jb-fq: [ -1  16  -4  12  -3  14 -13 -24  23   2  -6  -2  27 -34   3  -6 -37   3
   4  -4   8   7  -4  40  26]
jf-tg: [  1 -13   5 -29 -24  53  12   3 -37 -44 -22  25  -1  19  18 -44  18 -23
   9  57 -23 -14   5 -12  -9]
zd-gs: [ 42 -43 -16 -17  12  11 -20  28 -36  -1   8  -4   4  33   8   2  -1 -14
  51 -29 -19 -38  12 -33   1]
mq-fr: [ -2  28   2  15  -1  -9  -9 -46  24   9 -24 -12  15 -19   9   8 -25 -25
 -11 -38  29  22  -9  18  50]
jb-fq: [ -4   8 -27  22   7  -3  20 -22  26   2 -34  11  42  21  24  -3  -1   8
  22  20  -1   2  -9  -6  34]
ht-zm: [  3  -3  -5 -16  16  -4  14 -32  27  31   1 -13  19 -52   7   7 -13   1
   4 -17  21 -21 -14  -9  18]
jb-fq: [  3 -15 -29  25  30  -6 -20  20  32  23  32  -9  31 -26  -2  12 -33  63
  30   4 -12 -18  -1  35 -14]
mq-fr: [  2 -23 -24  -2  38 -56  14 -17 -23  16  32 -18 -12  13 -31  17  41  44
 -22   4  21  -1 -19  -8 -61]
zd-gs: [ 27 -29 -21 -31  21 -19  27 -36 -28  15  14  -3  22 -11 -27  -2  20  16
   9   9  18 -27 -23 -13 -29]
jf-tg: [ 22  17  12  22 -20 -29   2  28 -13  15  32  23  14 -23 -85  12 -27  19
 -13 -12  -5  19  17  58 -31]
jf-tg: [-12  18 -14  40  14 -41  10  -3  27  20 -10   0  13   3  -6  17   0   9
 -12 -18  10  19   8   6  11]
ht-zm: [-28   6  10   7   1   2 -11   4 -17 -22 -12  -6 -42  -3  20 -20  20 -35
 -42  -6   5  15  27  -7 -12]
ht-zm: [ 22  -5   8   9 -24  -3  -8  58 -14 -12  12  16  -7  98 -17  29  14  28
  41  13 -38  10 -10 -17  -6]
jf-tg: [ -3  -9   3 -18  -2  27  15   7   5   4 -27   7   1 -28  36 -20  -1 -48
  10 -11  -6 -29  24 -41  29]
mq-fr: [-46  21  17  27   5  11 -30  27  39   1 -10 -17 -40 -40  48  -5 -18 -31
 -33 -34  -1  12  40   0  24]
ht-zm: [-55  -6   1   0  23  22   5  26  49   9 -12 -14 -31 -42  77 -13  12  -9
 -14  10 -10 -25  24 -47   9]
zd-gs: [ -6 -27 -35  30  35 -19   4  46   9  19  16   6  14 -14   4  -4   0  32
  14   5 -22 -28  35  -3 -33]
jb-fq: [ -1  -6  -9 -15  15  -3   6 -50 -23  -7 -31 -13  -9 -14  26 -20  18 -56
 -22 -27  31  -5   6 -27  18]
ht-zm: [ 40  13  18  -1 -30   5  -9  18  15  19  16  11  31   8 -41  32 -44  16
  43 -22 -12   2 -17  25  30]
ht-zm: [  3  25  16  -1 -19  -2  13 -19  12   9  -1   9  15 -32 -31   3 -19  -4
 -13  -1  12  15  -9  28  11]
mq-fr: [-43  -8  20  11   6  30 -57  65   6 -25  30 -22 -70  -6  42  -8  -2  10
 -23   2 -27   5  33   8 -33]
zd-gs: [ -7  25  23  -1 -25  18 -16 -12  10 -15  -1  -3  -8   5  -2   4 -16   1
  -8   6   3  26 -18  27  17]
mq-fr: [  7  22   6  18 -18  -5 -24 -31 -47 -38 -18   4 -10  23 -26 -19  -3 -38
 -35 -15  18  44  11  46   0]
jf-tg: [-27  18   0   4  -5   1  16 -25  21 -12 -20   0  -1  28  24   0  22  15
 -11  38   6  21 -27  -8  11]
jf-tg: [ -5  -6  -2  -5  -5  13  21  12 -12  -8 -17  20   3 -11   6 -25  11 -24
  -3  18 -11 -14  24 -17  -5]
jb-fq: [  7 -16 -13  -8  21   9 -20 -26 -16  -1  -8 -17   0 -42  20 -20 -14 -36
  -5 -36  18 -18  18   2  10]
mq-fr: [ 18   9  -4  10  -3 -25  16  -6   0  18  -7  10  21  -2 -28  11  -7 -12
   4 -23   8   3   6   1  13]
jb-fq: [  1 -24 -17  -7  32   6 -26 -13  -6   6  14 -24  -5 -44  20 -12 -14  -4
  -1 -26  12 -24  11   7 -10]
zd-gs: [ 14  -7   8  -2  -6   1 -25  29  -7   2  58  -2  -1  -9 -50  15 -23  65
   8  20 -15   3 -16  55 -50]
jf-tg: [  6 -42 -27 -10  32   7 -25   1 -39 -22  11 -18 -17  31  28 -15  25  10
  12   8  -5 -21   2 -17 -33]
zd-gs: [ 34 -30 -22 -19  21 -21  11 -12 -25  20  32  -2  25 -12 -41   7   2  34
  19   2   7 -26 -17   7 -37]
jf-tg: [  0  -3 -16  19  15 -16  -4   1   4   6  -8  -4   7   7   9   3   0  -4
   4 -18   3  -1  12  -5   8]
jb-fq: [-18  27  43   0 -58  42   3  69  31 -23  16  31 -13  53  -8  15  -3  50
  21  75 -54  23 -21  12  -5]
zd-gs: [ 13  -1 -10 -13   0  15  -4 -43   1  -8   2  -5  29   0  -3  -3 -13  26
  16  24  10   1 -37  27   7]
zd-gs: [ -3  -4  23  -9  -9 -10   5  39 -22   1  -4   2 -47  13   2   4  27 -48
 -18 -33  -7  -4  32 -49  -6]
jb-fq: [ 15 -29   9 -18   5 -14  -3  45 -47   0  24  -1 -42  19 -19   4  30 -18
  -6 -23 -12 -18  25 -36 -43]
mq-fr: [ 18  -7   7   7  -9  -5   0  55   4  18  19  13   4   3 -24  16 -15   9
  25 -15 -25 -14  19  -5  -5]
jb-fq: [ 25  -8   2   0   2  -1 -22   5 -27   5   9  -3   0 -39 -23  -9 -29 -35
  -3 -51   7 -10  31  21   0]
ht-zm: [-52  12  -8  28  -1  37  -1  20  20 -30 -17  19  -1 -38  36 -49  -7   5
 -27  59 -22   6  37  33 -16]
ht-zm: [ 17 -16  -5  -3   6  -2 -12  16  -8   3   8  -6  -1  31   5  14   2   7
  26 -14  -9 -10  -4 -17   2]
ht-zm: [-17  16  18  11 -10   9 -29  -3 -29 -29 -11  -4 -38 -23   1 -27  -6 -52
 -49 -25  11  26  37  27  -5]
zd-gs: [-12   8   9  -2  -2 -14  20  -1  -2   5 -20   3 -19  -3   8  -2  22 -38
 -24 -17   9   3  16 -34   8]
mq-fr: [ 19  -2  -1   7  -1 -19  -7  10 -14   6  15   2   3  13 -31  14  -5  10
   5 -16  -1   6   1  13 -12]
mq-fr: [  4  -4   8  -7   0  22 -37   7  19   0  23 -21  -5   5  15  18 -25  30
  25  -5  -7  -2 -23  16  10]
jf-tg: [ 22 -23   1 -25  14  13 -62 -23 -18 -14  40 -46 -21  38  10  26  -9  41
  25 -16  10   3 -51  18  -9]
[-41 -13  -7 -13  25  11   4 -12  12  -9   0 -19 -29 -15  48 -16  31  13
 -25  33   6 -10  -7 -24 -23] : mq-fr
[  6 -39 -22  -4  34  -8  -4  23 -25   9   8  -7 -12 -21  14 -15  12 -18
   3 -25  -5 -38  38 -30 -26] : jf-tg
[-20 -14  15 -40  14  15  17  -3  24  23   0 -19 -28 -51  42  -1  14 -23
  -8 -13  10 -36  -1 -58   9] : jf-tg
[ 11   8  -5  14   1 -31   8 -11 -15   7  -5   5   7   3 -30   5   3 -13
 -15 -22  14  14   9  10  -3] : mq-fr
[ -2 -24  10 -17   5  36 -39  39  -9  -9  33 -14 -28 -29  16 -11 -19   8
   9  -4 -20 -24  17   9 -24] : jb-fq
[ -8  26   8 -12 -12   2  17 -63  12  -5 -18  -3  15 -13  -5  -3   0  -2
 -20  18  29  23 -37  18  20] : zd-gs
[ 11 -23 -32   8  34 -51  27  -7 -20  19  -6  -3   5  30  -6  10  41  -1
   1 -17  12 -14   6 -44 -19] : jb-fq
[-18  41  57  -9 -48  21 -19   6   2 -24 -12  -2 -50  18   3   8  -2 -43
 -33 -16   2  43  -3   2  29] : zd-gs
[-19  10  20 -17 -10  -1  13  -8  -4  -7  19   0 -24 -15 -21  -3  18  21
 -35  35   7  14 -19  13 -37] : zd-gs
[ -1  17  10   3 -10  -5   5 -15   6   2 -18   0  -1   0   2   4  -2 -27
 -10 -20  12  13   0  -6  26] : zd-gs
[ 25  -4 -13   8  -8  -6  -1  -3 -29 -16   6  15  24  40 -35  -2   0  23
  16  23  -8  10 -11  29 -18] : ht-zm
[ 24 -19 -13  -6   5  15 -24   3  -8  -4  33  -4  24   5 -18   4 -24  52
  34  20 -12 -11 -23  39 -21] : zd-gs
[  1   6   9   5  -7  12 -24   9   8  -4   5  -7  -6   0   6   6 -20   0
   7 -13  -5   6   1  14  13] : mq-fr
[  9  -6  12   7 -26  51 -28  72   8 -16  13  21   7   8   7  -8 -37  14
  44  20 -52 -14  24  20   5] : jb-fq
[-13 -14 -16   1  11  -2  23  21  16   2   0   7   5  39  22   6  30  39
  21  45 -20 -13 -13 -33 -14] : ht-zm
[  0   7   4  -3  -4  -1   8 -16  -1  -1 -26   0  -2   7  15  -2   7 -36
  -3 -19  10   3   4 -24  28] : zd-gs
[-34  22  10   0  -1 -15  26 -20  34   8  -2  -4 -11  -1   6  12  24  26
 -28  32  13  20 -29  -9  -5] : jf-tg
[-10   5 -15  16  -4  51 -32 -11  25 -31 -35  -3  23  30  68 -18 -25  -3
  37  20 -17   3  -6  10  54] : zd-gs
[  5 -15 -11  -6  19  -3 -11 -14 -13   0   0 -14  -5  -8  13  -5   3 -12
  -1 -19  11 -11   5  -9  -2] : ht-zm
[  8  -6  -2  12  -8  11 -22  30 -16 -18   4   7  -4  35   0  -2  -5   5
  17   4 -22   4  12  10  -6] : ht-zm
[ 20   9   2 -11 -25  20  19 -23  -9 -10 -29  23  34   8  -8 -14 -10 -25
  19  14  -1   0  -7   3  31] : mq-fr
[ -8  -3  19 -18 -24  68 -38  16  -6 -43   0  -1 -18  16  37 -22 -16   0
  17  35 -26   1  -6  17   8] : mq-fr
[-22  -6 -12 -11  25  -2  21 -28  26  18  -7 -12   6 -48  28  -9   8   1
 -13   7  18 -20  -5 -19   2] : ht-zm
[  2 -24 -33  20  39 -21 -16   3  -8   5  -3 -16  -1  14  26   0  10  -3
   9 -29   3 -14  19 -19  -4] : jf-tg
[  2 -34 -41  -5  46   4 -14 -38 -19  -4  -3 -21  13 -35  30 -29   1  -5
   0  -7  18 -29  10   2 -14] : ht-zm

mg-ct: [ 11  16 -30 -11  22  10   1  -1 -14 -14   8 -10  -2  -5 -42  17  -3  -8
  12  22  -2  20 -15   9 -14]
mg-ct: [ -5 -22  11  -1  11 -28 -34 -10  -2  -5  -3 -22   4  -5 -22  22  27   0
  11  -7  28   1  10  -1 -13]
dn-cz: [ -5   7 -18   2   8  -9  -8  -2   6  11   3  18  21  23 -10   8  27  -3
 -24  13  -6  -6  21 -19   7]
mn-br: [  4 -23  16   9 -33  16  51   5   6   2   7  -8 -22 -38  39  -5 -36  -5
   9 -16   7  25 -15  23  -7]
bz-tn: [-19 -56  -8  23 -39  -9  18 -42   7  23 -16   6  22 -24  36  36  18   2
 -29  -3  17   0  14 -27   8]
mn-br: [ 12  24   9   2  18  13 -40  12  -6   3 -13   8  10   8 -38 -15  21  -4
  15 -11   0 -37  12 -15   1]
mg-ct: [-16  31   8  16 -17  23  29  40   6  41  21  22   6  36  12 -43  11  -3
 -36 -14 -24  -8  29  -3  15]
dn-cz: [ 17  -9 -38   1  21   0 -13  -3   7 -17   4  -7  32 -43 -33  37  45 -25
  -1   3  11  13  -1 -22 -31]
mg-ct: [  6 -33  49  24   8 -14 -14 -31  -3  30 -14   2  11   3 -49  57  33   0
  14 -15  58 -19  62   5  -1]
dn-cz: [ 13  31  44 -25  19  -5 -14  35  11 -22   3 -35 -30   1 -32 -43 -39  11
  49 -20 -14   1 -15  27  -6]
mn-br: [-14  10   0 -19 -10 -19 -12  13  19  -3  -2 -21  -5  13  -8 -39 -20  13
   5   1 -31   6 -11 -11  10]
mg-ct: [-11 -21 -28 -27   2 -28 -34 -30  -7 -35 -17 -48  -8 -21 -18  11 -18  15
  24  21  -6  20 -48 -10  -8]
mn-br: [-14   2  -4   1 -10  -6  19  -6  14  18   0   6  12  20   3  -2  -2   9
 -23   8 -20   3  16 -13  17]
mg-ct: [ -10   11  -10   -5    1    8  -33    2  -19   23   -5  -52   -7    3
 -127   -1    6    0   37    7    9   15    7   -3  -12]
bz-tn: [  1 -60  36  -8   4 -55  41 -36  52 -20  -2 -35  22 -47  34  66  -2  12
  -5 -16  11  36  17  -1 -10]
mg-ct: [ -9 -17   4 -16 -28 -23 -41  22  15 -32 -10 -21 -16 -28  57 -61 -14   5
  17 -25 -14  -8 -47 -15  -6]
bz-tn: [ -9 -13 -32  -6 -22   3   4  -4 -13  -5   5 -26 -18 -20 -15  -5 -18  -4
  12  15   1  34 -33   5 -12]
dn-cz: [  6 -18 -42  -5 -11 -10  17  -6   8 -12  12  12  -1 -18  10  16  -3 -18
  -7  26   4  37 -13   0 -12]
mg-ct: [  0   2   1  -2  14  -4   0 -16   1   3  -6  -8  13   5 -28  24   7   7
  -1   7  -2  -2  12  -7   3]
mg-ct: [ 10 -12 -30 -32   7  -8 -33 -39  -8 -44 -32 -50 -13 -42 -52  15 -42  13
  54  27 -11  15 -59 -10  -8]
bz-tn: [ 25   1 -13 -17  17 -14  49 -20  53 -22  -6  17  32 -21  10  32 -21   0
 -12  20 -40  17   8 -21   9]
dn-cz: [  4 -22  -6   1  -8   3  -1 -14   0  -9  -9 -25   2 -42 -13  17  -1  -4
  17  -7  10  11 -15  -5 -15]
mg-ct: [  0  17  10  -5  22  -5 -13   4  14   3  -5 -12  25   7 -31   4  21   6
  -5 -10 -16 -15  19 -20   3]
bz-tn: [ 19  19   7 -14  32  -8  -2   5  15 -21   1   6   7   3  -9   7  -4   0
   9   4 -11  -3   4   3  -2]
dn-cz: [  0  36 -17 -23  39 -25 -49  12  13  -1   1 -13  22  37 -89  -6  30   1
   6  18 -20  -5  22 -24   0]
mn-br: [  4   9  -8   1   0  21   8  -4  10   3 -14 -13  24 -25 -20   0   3   2
  -1  -9 -25 -11  -4 -27   2]
mn-br: [-37 -12 -65  -5 -30 -10 -48 -17 -51   2  -1  -1 -28  35   8 -21   0   5
 -10  44   9  11 -44  -4   7]
bz-tn: [-13 -34  24  -5  -4 -52 -56 -41 -10   6 -22   7 -19  43 -16  19  -2  19
  19  20  40 -16  22   5  20]
bz-tn: [-19   6 -20  16 -36  22  -8  -1 -21  36  -8  23  -6  28  -4 -31  -1   1
 -15  11  -5 -18   4 -15  21]
mn-br: [  9   8 -18  11  19  18 -54  -3 -32 -12 -13  20  11  -4   5   2  41 -10
   1  -5  19 -43 -12 -16  -8]
mn-br: [ -3   3  20   4 -19   4 -18  26  13 -10 -10  17   2 -10  77 -56   1   3
  -9 -35 -20 -39 -17 -19   9]
bz-tn: [ 37  41 -25   2  18  65  46  35 -23 -26  23  19 -19 -34  19 -13 -27 -26
  13   2 -12  15 -42  34 -24]
dn-cz: [ 37  13  38  29  29  56   6  24  -5 -12  -7  11  28 -64  29  11  40 -20
   7 -63  16 -50   4  -4 -27]
bz-tn: [ 29  30   8 -16  13  17  29  12 -11 -21  11  23 -47  18   0 -14 -67  -2
  34  26  -2  18 -21  52   5]
dn-cz: [ 32  14 -40   7   2  35  23  12  -5 -15   9  53   0 -19  29  -2  -5 -30
  -6  18  -3   2 -16   3  -9]
mn-br: [-13   1 -35 -14   0  -4   2 -16   6  -8  -8 -30  18 -12 -20   7  -3  10
  -9  16 -31  15 -22 -26   1]
dn-cz: [-20 -16  18  14 -43  23  14 -32 -28  24 -26   2 -28  11  29 -15 -47  25
   6   2   2 -20 -16   8  31]
dn-cz: [ -6   7  35   5   5 -12  -1  12  26  17  -2   2  22  15   4 -10  20   8
 -16 -26 -12 -22  35 -16  11]
mn-br: [ 27  28  48  -9  57 -25 -39  23  20 -14   3  18  14  29 -27   6  32  -3
  14 -18  12 -33  44   6  -4]
bz-tn: [-42   4 -30  14 -32   5 -20  13  14  45  -7 -17  48   7 -22 -35  55   4
 -47 -19 -37 -20  20 -68  12]
[ -6  40  -4  -8  17  16 -41  -4 -29   9 -17   0  -9  47 -57 -21 -10  16
  16  19 -14 -32  -3  -5  21] : dn-cz
[-21  20 -42  15  -7  24 -20 -24 -26  47 -17  23  26  46 -64   6  29   4
 -28  32 -12 -27  27 -39  26] : mn-br
[ -9  28 -12  -6   7  21  -2   2 -69 -10  17  18 -64  58  33 -19 -48  11
   9  37  15   7 -43  63  11] : dn-cz
[ 29  22 -10  18   2  44  16  39 -29  16  30  26 -29  -5 -48  -6   3 -40
  25   4  39  21  12  43 -28] : mg-ct
[-14  -8  22   8 -23 -17 -30  49   9   6  18   2 -10   2  46 -55  28 -12
  -8 -39  13  -9   4   1 -12] : mg-ct
[ 12   7  62   5  15  10   6  29  12 -10   3 -21  -2 -26  22 -15   2   4
  18 -54   5 -20   5  17 -13] : dn-cz
[  4 -10  -1  -6  -5  -9  33 -11  26  -4  -1  -1  10 -15  11  15 -15   3
  -7   5 -16  17   3  -6   4] : bz-tn
[  6  36   5  -5  21   7   9  23  29   4   2  11  32  12  -7 -18  15   1
 -20 -11 -40 -19  21 -24   9] : bz-tn
[ -1  30 -14 -10  27 -15 -36   6  17  12  -5   6  34  35 -65  -4  36   0
 -11  12 -22 -19  33 -36   9] : dn-cz
[-31   8 -19   1   2 -14  15   4  -5  18  22  -4  12  40  12   5  22   8
 -46  13 -14  18  12  -2   7] : mg-ct
[ 37  27  34   7  46  10  -1  23  28 -10   1  35  35  -8   6  11  37 -15
  -5 -29  -2 -38  39  -9  -7] : mg-ct
[ -6  12   4   8 -14  12   0  29  -3  20  13   3  -8  11 -10 -31   7  -8
  -3 -12   1   1  10   5  -3] : mg-ct
[ 29  44  -6 -12  21  25  -2  33  -7 -21  10  25 -22   9  -6 -34 -27 -12
  23  10 -14  -5 -19  22  -3] : dn-cz
[ -4  16   4 -14 -15  10  43   1  37  21  -8 -46  11 -17 -80 -11 -39  13
  16   1 -48  28   9 -18  10] : mn-br
[ 10   2 -14 -23  29 -10 -26   2  19 -54 -12 -36  27 -52  25   0  13   4
   6 -18 -31  -8 -45 -30 -19] : mn-br
[-11 -34  10   7 -37  -6  29 -16   8   8  -4  -5 -11 -17  40   2 -25   7
  -4  -5   5  15  -6   4   7] : dn-cz
[ -6   4  -2 -22  28 -41  29 -17  26   4  16 -24  10  32 -62  46  -8  12
  -7  33 -12  48  32  10   4] : mn-br
[  9 -14 -26   5 -33  14  39  -6   2  -3   4  36 -18 -14  48  -8 -36 -12
  -6  21  -3  19 -19   9   6] : dn-cz
[ 30  28 -21 -17   8  43 -21   3 -32 -31 -16 -13 -36 -28 -53 -23 -51  -7
  64  17  -4  -2 -56  18 -11] : dn-cz
[  2  -6 -27  12   5   9  43  -9 -25   5  28  33 -13  19  31  39   0 -14
 -26  31  25  33   4  36  -6] : mg-ct

bt_pp: [-36  -7  -1  27 -14  33 -25 -28  33   0 -19  43 -50  22  10 -18 -12 -20
  -2  45 -50 -31  49  21   7]
pf_hr: [-14 -35  14  30  26  27   0  77 -44 -29   1  -6  19 -10  25  35  22 -11
  84   8 -35 -15   6  61 -31]
cr_pb: [ -5   6  24  -3  15 -22  23 -25 -27  -5   7  -7  34 -46 -28  22  12  15
  11 -20  39  -4  28  38   9]
cr_pb: [-13 -34 -18  11   1  -7   1 -24  41 -11  -5  13  -5 -22  10   1 -12 -21
  -8  27 -19 -30  18  10   9]
gd_sg: [ 50 -35 -34 -33   9 -28  18 -10  26  25   2 -35  27  -9  19   7   4  10
 -25 -28  52  11 -66 -45  13]
cr_pb: [ -7  -6   4  12  10   9   5 -40  20  23 -12  22 -15   0   2   7   3 -11
  -3  14  -2 -18  21  20  21]
gd_sg: [  3 -15 -27 -30 -21  12 -36  50   0 -14  35 -27  10  -9  13 -19 -11  45
  -1 -18   3  13 -15 -49 -23]
bt_pp: [-26  54  11 -16 -29  21 -32  -8  49   1  16  23 -63  37   2 -72 -17 -26
 -20  18 -43   5 -10 -46 -22]
pf_hr: [ -2 -10  18  -8 -36  53 -42  -1 -39  22 -21  -5 -25 -26  26 -76  14  37
  17 -48  52  -5  36   6 -31]
bt_pp: [  6  -6   2  16  -7   2   8  -2  -9  -2 -27   6 -14  12   7 -11   6 -15
   3   4   1  -7  -7  16   0]
cr_pb: [ -8 -12  -3  -4   4  -5  -9  -2   5 -10   7  -6  19 -21   1  12 -12  -2
  -3   2  -4   0  24  -2  -5]
gd_sg: [-18 -11  -6  20 -11  13 -19  -7 -12  -8 -12  14  -1   0  -4  13 -15  13
 -11  16 -17  -6  55  13   7]
pf_hr: [ 11  35  48  -7  -3  -1  12 -71 -45  32 -43   4   0  13 -24  -6  14   5
 -17 -30  63  18  35  28  14]
pf_hr: [  1  26   4  39   0  18  10  19 -17  22 -16  24 -26  16   4 -11   7 -17
   1   4 -21   3  -6   9   6]
gd_sg: [ -5  15  -5 -36  -5  -9 -10 -31  15   4  27  -2   2  26 -30  23  -6  47
 -24   7  10  10   7 -23  25]
pf_hr: [ 23  -4   0  21  15  18  11 -10  39  41 -43  19 -42  47  48 -21   7 -78
   0  17 -26  -4 -51  -9  -2]
cr_pb: [ -8  43  43 -21  14  -1 -13 -13 -19  14  15 -16  34 -40  -6 -11  -9 -20
  -4 -37  23  34  37 -15 -29]
pf_hr: [ 12   9  24 -23  10   9  -4  32 -17   4   8 -26  11  -7  21 -23  15 -15
  33 -33  18  18 -34  -9 -39]
bt_pp: [ 21  15  26 -30  54 -20  24 -11 -15  34  27 -27  60 -16 -11  65  15   3
  14 -30  37  32 -13   0   9]
pf_hr: [-12  -6   4 -21  -3 -24  -1 -24 -12 -26  18 -14  34 -30 -33  25  -8  38
  -8  -5  25  -1  39  11   9]
pf_hr: [  4   8  19   4  36 -21  23  19 -12 -12   5 -13  36  -5  -1  42   3 -39
  22   3 -15  15 -12  16 -12]
gd_sg: [ -2  -7   7 -15  27  -1   7  -6  29  13  22  -3   8 -17  11  11   9 -16
  22   0  -1  -8 -17   3  -3]
bt_pp: [ -8   7   4  21 -20   2   0 -15 -29 -10 -25  15 -11  10 -19  -2  -3  15
 -12   7   2  -5  35  23  12]
cr_pb: [ 12 -31 -11 -16   4   7 -18  -2  40   1 -19 -10  -9  33  42  -7 -12 -44
  -3  16 -20   2 -26 -28 -19]
cr_pb: [ -3  16 -17   9 -20  -6   5  51 -51 -23  31  -5  11  -5 -39  15   8  76
   4 -12   6   7  -2   4  13]
gd_sg: [-13 -36 -11  66 -11  15 -13   4 -23 -14 -59  21   3 -23  27   0 -25 -45
 -13  21 -32 -14  73  31  -8]
bt_pp: [ 14  -8  21 -14  27   1  -7 -14 -20  14 -23 -19  36  24  13  47  -4 -22
   1  -6  10  30  18   1  -8]
cr_pb: [-26   6 -11  18   8   9  17  36  21  -5  54  23 -21 -38 -14  -7  21  27
  41  12 -27 -38 -19  25  12]
pf_hr: [  9 -13   3  -6 -12  15 -27 -44  -2  24 -41  -1  -1  16  20  -9 -17 -11
 -34  -7  20  14  40 -17  -1]
bt_pp: [ 37 -61 -13 -16   7 -27  14   8   8 -24 -34 -40  28  -8  40  -3   3 -44
  11 -11  26  -4 -50  -3 -26]
gd_sg: [-37   8   7   7 -13  22 -32  15 -13 -25  14  13  -7   4 -12   4 -14  20
  10  19 -36  -4  56  12 -10]
cr_pb: [-21 -42 -30   2 -13  -4 -41 -41  54 -15 -15   6  13 -26  22   1 -55 -33
 -54  32 -32  -8  75 -33  -4]
cr_pb: [ 16  21  24  27   3   0  22  -1 -53  10 -43   4  -1  30  -7  12  15 -14
   4  -9  14  16  -1  31   5]
gd_sg: [ 18 -29 -23  -1 -18 -14  -2   0   7 -11 -20 -15   7 -17  17 -24 -12  -9
 -23 -10  18  -2 -11 -21  -8]
pf_hr: [ -4   8 -34  15 -47  26 -32 -17  -2  19 -16  27 -43  38 -10 -23 -19  54
 -54  12  -6   2  33 -31  31]
bt_pp: [ -4 -20 -22 -16 -18 -34  -3   2  26 -60  -3 -13   4  30  -8   9 -25 -15
 -21  35 -30  -3 -14 -19  -7]
gd_sg: [  5 -19  -7  25 -21   2   4  -4 -15  -6 -33   5 -12 -21  10 -33   2  -6
  -6  -8  16 -17  10  17  -3]
gd_sg: [-23 -19 -11 -15   8  22 -36  21   5  -6  36  -3  19  -5   2  36 -12  39
  13  12 -24   1  40  -8  -2]
gd_sg: [  2 -42 -12  -6 -25 -20  -2   0 -58 -56 -22 -21  30  22 -31  48  -1  66
   0   8  25  -4  35  36  14]
bt_pp: [-13  38   4 -41   3 -12 -21   3  33 -13  41 -10   6  31 -15  10 -24  -4
 -20  15 -33  30  -9 -53 -11]
pf_hr: [  5  22 -15  16  10 -15  19  17  13   0   8  12  -6  36 -12  29  -6 -14
 -15  26 -39  11 -31 -15  20]
cr_pb: [-11  30  19  -9  21  27  -3  14 -10  34  40   9  -2  -4 -11  15  22  36
  31 -14   3   5   1   8   8]
bt_pp: [-49 -16 -17   0 -13   7 -23 -38  92 -31  15  39 -52  15   3 -19 -26 -32
  -8  71 -74 -48  27   0   6]
bt_pp: [  2 -19 -19  34 -15  22 -10  36 -47   2 -13   5   4  -8   3   9   2  40
   4  -8   2  -2  27  15   7]
[-11  29   8 -27 -37   1 -14  27 -25 -36  24 -11 -19  19 -28 -37   6  51
   9 -12   9   6 -15 -10 -17] : gd_sg
[  6   4   7  -9  11 -12  28 -13  26   4   7   4 -18   5  -2 -11  21 -16
  19   4   7 -18 -49  13   7] : pf_hr
[ -3 -10 -20  16 -14   0  -6  11 -21 -11  -5   5   5   9 -13  21  -9  33
 -16  10  -8   1  24   2  16] : cr_pb
[  5   8   9  -8  -5 -24   7  19 -12 -30   1 -22  20 -27   0 -22  -6 -24
   1 -17   9  11 -14  -9 -30] : cr_pb
[  0  32   3   3 -27 -24  17 -12 -12 -14   2   2 -10 -25 -30 -42   0  12
 -24 -17  26  -1  -6  -4   4] : cr_pb
[-17  28   0  44 -22  18  -6   3 -27  17  -5  27 -14 -49 -11 -39  -7  12
 -20 -16   3  -5  51   8   5] : pf_hr
[ 19  34  26 -12  14  -9  25  64 -48 -17  14 -25  10  37 -11  13  30   3
  46 -19   2  28 -70   9 -22] : gd_sg
[  7 -31 -23  22  -8  16 -20  46 -17  -5 -13 -10  14 -18  31  -6 -13  -5
  -1  -8 -12   6  11 -14 -20] : gd_sg
[ -3  -3   5   4  14   7  15  -7  13  14   7  12 -15   0   1   4  19  -1
  23   6  -1 -19 -17  23  12] : cr_pb
[-17 -11 -23  -9 -15 -13  -8   3  32 -31  28   2  -5 -16 -12  -9 -14  17
 -10  18 -18 -18   2 -14   3] : bt_pp
[-15 -55 -16 -14   0   5 -17  21  20 -32  22 -15  15 -42  19  -2  -2  11
  32   5  -5 -30  10  12 -20] : pf_hr
[ -3   1   5 -35   9 -48  32 -51  17 -27  23  -8  19   2 -50  41   9  31
  -5  14  26 -13 -10  21  34] : pf_hr
[ 10  24  23  -6  41  44 -18  25 -14  69  20  -3  15   5  28  24  13  -3
  24 -29   1  35   0 -19  -9] : bt_pp
[  9   8   7  10   3  17   0   1  14  19 -24  11 -31  37  25 -21   5 -41
   4   8 -18   3 -27  -6  -9] : cr_pb
[ -7 -31 -18 -37 -26   3 -24 -12   9 -22  18 -13  -4   3 -10  -7   0  64
   0   0  23 -16   9  -7   5] : pf_hr
[ 14  11 -25 -21 -31 -31  11  39   6 -34  31 -24  -2 -25 -13 -52   0  25
 -13 -23  20   2 -63 -41 -15] : bt_pp
[ -7   7 -12 -32 -12  10 -24   2  18   6  38  -5  -6   0  -8 -12  -4  46
  -8  -7   6   4  -2 -33   2] : gd_sg
